Below are the code and all the weights of a small trained network. Each question names an input and a target symbol and asks about switching units off, where a switched-off unit gives its printed mean instead of its output.

import numpy as np


def w(rows, s, z=0):
    codes = np.array(rows[::2]) - 128.0
    scale = np.full(codes.shape[1], s)
    scale[-1] = z or s
    return codes * scale


def norm(h):
    return h / np.sqrt((h * h).mean(-1, keepdims=True) + 1e-5)


def f(y):
    return np.maximum(y, 0)


def softmax(a):
    e = np.exp(a - a.max(-1, keepdims=True))
    return e / e.sum(-1, keepdims=True)


def log_softmax(a):
    a = a - a.max(-1, keepdims=True)
    return a - np.log(np.exp(a).sum(-1, keepdims=True))


def net(x, mask):
    ids = ['αβεζθμξστφ'.index(c) for c in x.split()]
    T = len(ids)
    res = E[ids] + P[:T]
    r = norm(res)
    for j in range(2):
        rows = slice(3 * j, 3 * j + 3)
        q, k, v = (r @ M[0][rows].T for M in (Q, K, V))
        z = softmax(np.where(np.tri(T) > 0, q @ k.T / 3**0.5, -1e9)) @ v
        o = O[0][rows]
        res = res + np.where(mask[j], z, o[:, -1]) @ o[:, :-1]
    y = f(norm(res) @ A[0][:, :-1].T + A[0][:, -1])
    res = res + np.where(mask[2:6], y, B[0][:, -1]) @ B[0][:, :-1]
    return log_softmax(norm(res)[-1] @ U[:, :-1].T + U[:, -1])


Q, K, V, O, A, B = {}, {}, {}, {}, {}, {}
E = w([
[61,151,155,34,36,170,175,45,149,178,213,143],'α',
[172,134,167,65,82,196,104,106,181,182,141,201],'β',
[168,46,47,64,113,123,209,129,82,64,159,119],'ε',
[71,64,96,111,170,94,75,85,186,138,130,20],'ζ',
[127,33,143,149,115,71,81,131,79,135,86,75],'θ',
[107,34,93,226,149,219,122,178,96,68,209,109],'μ',
[178,55,147,209,87,130,173,157,165,21,139,153],'ξ',
[197,160,78,168,100,105,250,76,103,63,93,141],'σ',
[116,211,160,118,186,22,71,166,118,116,153,104],'τ',
[153,141,156,45,127,221,106,98,88,174,175,189],'φ',
],0.017)
P = w([
[89,111,137,64,125,202,73,143,104,30,1,149],'0',
[200,136,244,103,112,166,102,113,82,72,166,48],'1',
[156,97,118,136,64,109,43,105,97,106,196,109],'2',
[147,62,188,139,214,121,164,47,127,191,105,164],'3',
[226,119,129,170,129,98,90,68,143,168,166,84],'4',
[176,82,81,169,137,65,78,57,192,174,144,192],'5',
],0.0099)
Q[0] = w([
[166,195,243,52,118,197,109,130,114,146,167,134],'H0',
[193,146,117,125,56,160,103,116,167,122,148,7],'H0',
[135,183,114,126,115,86,98,138,110,93,200,152],'H0',
[94,87,93,156,183,45,148,134,127,110,117,132],'H1',
[86,160,127,107,97,186,141,148,136,162,108,191],'H1',
[101,167,96,115,126,112,164,185,124,113,103,73],'H1',
],0.016)
K[0] = w([
[12,154,123,65,129,160,130,184,121,32,33,178],'H0',
[84,58,181,122,242,150,208,87,168,186,51,150],'H0',
[109,212,247,79,191,139,178,177,132,79,110,25],'H0',
[180,97,112,208,123,83,99,102,144,128,234,134],'H1',
[50,161,111,64,42,156,140,115,97,47,104,106],'H1',
[49,115,226,170,117,153,166,133,125,35,160,142],'H1',
],0.011)
V[0] = w([
[129,44,66,155,138,245,101,88,54,173,155,95],'H0',
[174,31,164,167,6,94,162,189,199,121,119,184],'H0',
[237,125,152,205,218,127,47,219,11,143,85,168],'H0',
[140,137,109,60,98,74,162,152,2,164,111,84],'H1',
[154,125,108,4,103,135,143,49,159,184,209,141],'H1',
[113,88,173,103,218,165,4,201,113,81,109,98],'H1',
],0.0088)
O[0] = w([
[67,211,116,40,122,37,185,134,187,30,164,190,164],'H0',
[244,193,14,148,106,153,85,117,153,73,137,28,141],'H0',
[126,104,214,141,98,217,163,92,159,13,176,89,131],'H0',
[177,104,142,228,244,111,123,130,193,132,188,138,145],'H1',
[170,146,220,246,87,157,96,141,2,157,211,126,114],'H1',
[210,183,36,133,146,65,117,28,144,133,111,217,254],'H1',
],0.0094,0.0086)
A[0] = w([
[122,176,188,108,106,99,68,84,94,190,136,165,88],'N0',
[162,125,64,128,124,127,204,160,144,61,156,152,130],'N1',
[144,191,70,160,140,71,154,250,109,64,148,132,6],'N2',
[105,84,112,169,187,11,56,119,140,65,79,11,255],'N3',
],0.014,0.0075)
B[0] = w([
[132,96,88,122,138,135,154,183,140,138,93,92,197],'N0',
[113,134,166,166,138,196,126,168,115,131,136,105,221],'N1',
[156,69,134,56,129,93,113,76,150,83,133,110,163],'N2',
[95,136,81,88,119,64,164,145,121,255,103,146,255],'N3',
],0.023,0.014)
U = w([
[149,193,115,75,108,38,90,52,115,145,133,166,210],'α',
[80,140,183,199,120,143,130,212,109,205,102,82,108],'β',
[126,62,187,61,135,137,89,149,194,140,162,45,97],'ε',
[179,70,70,137,91,138,254,177,103,91,163,207,2],'ζ',
[190,105,26,122,48,201,171,140,147,111,82,55,24],'θ',
[177,161,146,165,97,102,67,76,95,94,139,47,233],'μ',
[96,180,228,145,96,126,120,148,97,118,171,170,201],'ξ',
[154,46,107,174,101,175,163,50,139,130,127,146,99],'σ',
[127,180,106,102,121,143,104,84,178,46,141,137,204],'τ',
[165,147,101,196,197,142,180,192,211,115,175,71,58],'φ',
],0.0081,0.0076)

Each question gives the input, a string of symbols that net reads in full, and the target symbol t.
The units are the heads (3 rows each of Q, K, V and O) and the neurons (one row each of A and B). Each row of codes is followed by its name. A weight is (code - 128) times the scale printed after its matrix; where a second scale follows, it is the last column's (O, A, B and U).
mask holds one flag per unit, heads first, then neurons. A switched-off unit (its flag False) gives its mean, the last column of its rows in O or B, instead of its output. The means were averaged over made-up inputs and are rounded, as every weight is.
A unit's drop is (log p(t) with every unit on - log p(t) with that unit switched off) / (log p(t) with every unit on - log p(t) with every unit switched off).
The circuit of an input: a set's keep is (log p(t) with only the set's units on - log p(t) with every unit switched off) / (log p(t) with every unit on - log p(t) with every unit switched off). Starting from all 6 units, units are removed one at a time, each time the one whose removal leaves the highest keep (on an exact tie, the one counted first), for as long as the keep stays at least 0.8.
units of the circuit, in order: the units of the circuit, biggest drop first
most important unit: the unit with the biggest drop
k most important neurons: the k neurons with the biggest drops, biggest first
heads that matter: for each layer, one digit per head in row order, 1 if its drop is at least 0.15 and else 0, layers parted by /
input ζ θ ξ, target φ: most important unit	N1
input β σ θ α τ β, target θ: heads that matter	01
input ζ ε β ξ μ ε, target τ: units of the circuit, in order	[H0; N3]
input σ φ φ μ α, target ε: units of the circuit, in order	[H1; N3]
input μ τ θ α τ ε, target σ: heads that matter	10
input α α θ ε φ, target β: heads that matter	11
input μ μ ε μ, target ε: heads that matter	10
input α ε θ φ ε, target ξ: heads that matter	10
input μ α ε, target α: heads that matter	10
input ε μ φ, target φ: units of the circuit, in order	[N3; H1; N0]
input τ ξ φ μ, target ξ: units of the circuit, in order	[H0; H1; N0]
input τ μ τ ε σ, target ε: units of the circuit, in order	[N2; H1; H0; N1]
input μ ξ β β θ σ, target φ: units of the circuit, in order	[N1; H0]
input β α θ μ α, target θ: 2 most important neurons	[N0; N3]
input σ ξ α ζ β, target ε: 2 most important neurons	[N3; N1]
input φ α α μ ξ β, target ζ: units of the circuit, in order	[N0; H0; N3; H1]
input τ α μ β ε, target μ: units of the circuit, in order	[H1; N3; H0]
input μ β τ β, target ξ: 2 most important neurons	[N3; N2]
input ξ α ζ ξ θ ξ, target φ: units of the circuit, in order	[H0; N1]
input θ α ξ, target α: most important unit	H0
input β φ θ φ μ, target ξ: most important neuron	[N0]
input ε β φ σ ξ α, target φ: units of the circuit, in order	[N3; H1; N0]
input σ ε τ θ μ, target φ: units of the circuit, in order	[H0; N1; H1]
input σ ε μ ξ τ σ, target σ: units of the circuit, in order	[H0; N3]
